Below is a small trained network, with its code and all its weights. Each question gives an input and a class and asks what happens when units are switched off, that is, made to give their printed mean instead of their output.

import numpy as np


def w(rows, s, z=0):
    codes = np.array(rows[::2]) - 128.0
    scale = np.full(codes.shape[1], s)
    scale[-1] = z or s
    return codes * scale


def norm(h):
    return h / np.sqrt((h * h).mean(-1, keepdims=True) + 1e-5)


def f(y):
    return y / 2 * (1 + np.tanh(0.7978845608 * (y + 0.044715 * y**3)))


def log_softmax(a):
    a = a - a.max(-1, keepdims=True)
    return a - np.log(np.exp(a).sum(-1, keepdims=True))


def net(x, mask):
    res = np.array(x, float).reshape(1, 8) / 4 @ E
    u = 0
    for l in range(4):
        y = f(norm(res) @ A[l][:, :-1].T + A[l][:, -1])
        res = res + np.where(mask[u : u + 4], y, B[l][:, -1]) @ B[l][:, :-1]
        u += 4
    return log_softmax(norm(res)[-1] @ U[:, :-1].T + U[:, -1])


A, B = {}, {}
E = w([
[160,102,153,1,117],'x0',
[169,149,57,120,146],'x1',
[183,153,107,198,50],'x2',
[148,85,107,60,126],'x3',
[101,150,182,152,193],'x4',
[105,163,183,150,170],'x5',
[152,100,194,161,149],'x6',
[109,31,67,149,105],'x7',
],0.004)
A[0] = w([
[114,97,191,98,19,48],'L0N1',
[186,143,168,233,113,12],'L0N2',
[189,83,203,99,95,101],'L0N3',
[3,124,140,186,189,227],'L0N4',
],0.0046,0.0011)
B[0] = w([
[135,112,143,2,58,142],'L0N1',
[97,86,196,88,206,181],'L0N2',
[160,162,78,125,228,143],'L0N3',
[114,129,214,146,148,254],'L0N4',
],0.0051,0.0022)
A[1] = w([
[183,141,102,86,137,18],'L1N1',
[56,35,158,96,156,51],'L1N2',
[135,89,33,63,45,2],'L1N3',
[139,164,90,3,152,137],'L1N4',
],0.0038,0.00092)
B[1] = w([
[167,219,102,197,127,103],'L1N1',
[130,254,175,135,226,185],'L1N2',
[107,168,162,158,124,207],'L1N3',
[94,91,73,121,225,255],'L1N4',
],0.0045,0.00093)
A[2] = w([
[55,39,219,122,164,246],'L2N1',
[1,181,79,175,135,158],'L2N2',
[138,126,69,89,59,54],'L2N3',
[192,241,139,178,75,117],'L2N4',
],0.005,0.0012)
B[2] = w([
[130,203,107,165,73,254],'L2N1',
[166,230,158,52,174,202],'L2N2',
[95,107,91,254,231,142],'L2N3',
[142,179,187,211,221,174],'L2N4',
],0.0045,0.0029)
A[3] = w([
[55,88,254,162,204,152],'L3N1',
[167,67,201,214,72,73],'L3N2',
[215,56,142,27,140,72],'L3N3',
[156,179,79,142,165,250],'L3N4',
],0.0046,0.002)
B[3] = w([
[218,253,164,243,103,252],'L3N1',
[174,169,113,63,145,160],'L3N2',
[60,166,134,104,211,136],'L3N3',
[10,184,196,127,69,225],'L3N4',
],0.0063,0.0028)
U = w([
[100,95,103,2,209,116],'0',
[139,220,212,220,146,240],'1',
[150,17,8,171,33,3],'2',
],0.0081,0.0025)

Each question gives the input, the list of numbers given to net, and the class t.
The units are the neurons (one row each of A and B). Each row of codes is followed by its name. A weight is (code - 128) times the scale printed after its matrix; where a second scale follows, it is the last column's (A, B and U).
mask holds one flag per neuron, layer by layer. A switched-off neuron (its flag False) gives its mean, the last column of its row in B, instead of its output. The means were averaged over made-up inputs and are rounded, as every weight is.
A unit's drop is (log p(t) with every unit on - log p(t) with that unit switched off) / (log p(t) with every unit on - log p(t) with every unit switched off).
The circuit of an input: a set's keep is (log p(t) with only the set's units on - log p(t) with every unit switched off) / (log p(t) with every unit on - log p(t) with every unit switched off). Starting from the 12 units with the biggest drops (on a tie, the unit counted first), units are removed one at a time, each time the one whose removal leaves the highest keep (on an exact tie, the one counted first), for as long as the keep stays at least 0.8.
units of the circuit, in order: the units of the circuit, biggest drop first
top k neurons: the k neurons with the biggest drops, biggest first
k most important neurons of layer l: the k neurons of layer l with the biggest drops, biggest first
drop when u is switched off: that unit's drop, to one decimal
input [-4,-8,-1,6,-2,1,-8,-5], class 0: units of the circuit, in order : L3N1, L2N4, L0N1
input [6,8,8,-7,6,3,-1,7], class 2: units of the circuit, in order : L1N2, L3N1
input [7,-5,8,2,-7,5,2,-2], class 0: top 2 neurons : L3N1, L0N1
input [3,3,-2,-3,1,-4,7,7], class 0: top 2 neurons : L3N1, L3N3
input [6,-8,1,-5,-3,-5,-7,-3], class 2: 2 most important neurons of layer 0 : L0N2, L0N4
input [7,-8,8,6,1,8,6,2], class 0: 3 most important neurons of layer 0 : L0N1, L0N4, L0N3
input [2,1,1,3,3,-5,-1,-1], class 0: units of the circuit, in order : L3N1
input [8,-7,5,5,-7,1,0,-8], class 0: 2 most important neurons of layer 3 : L3N1, L3N3
input [8,5,3,-8,-3,2,7,8], class 0: 2 most important neurons of layer 0 : L0N3, L0N1
input [-3,5,-7,-4,-4,0,-4,-5], class 0: drop when L3N1 is switched off : 0.9
input [3,-8,3,5,-4,-5,6,-6], class 0: drop when L3N1 is switched off : 0.1
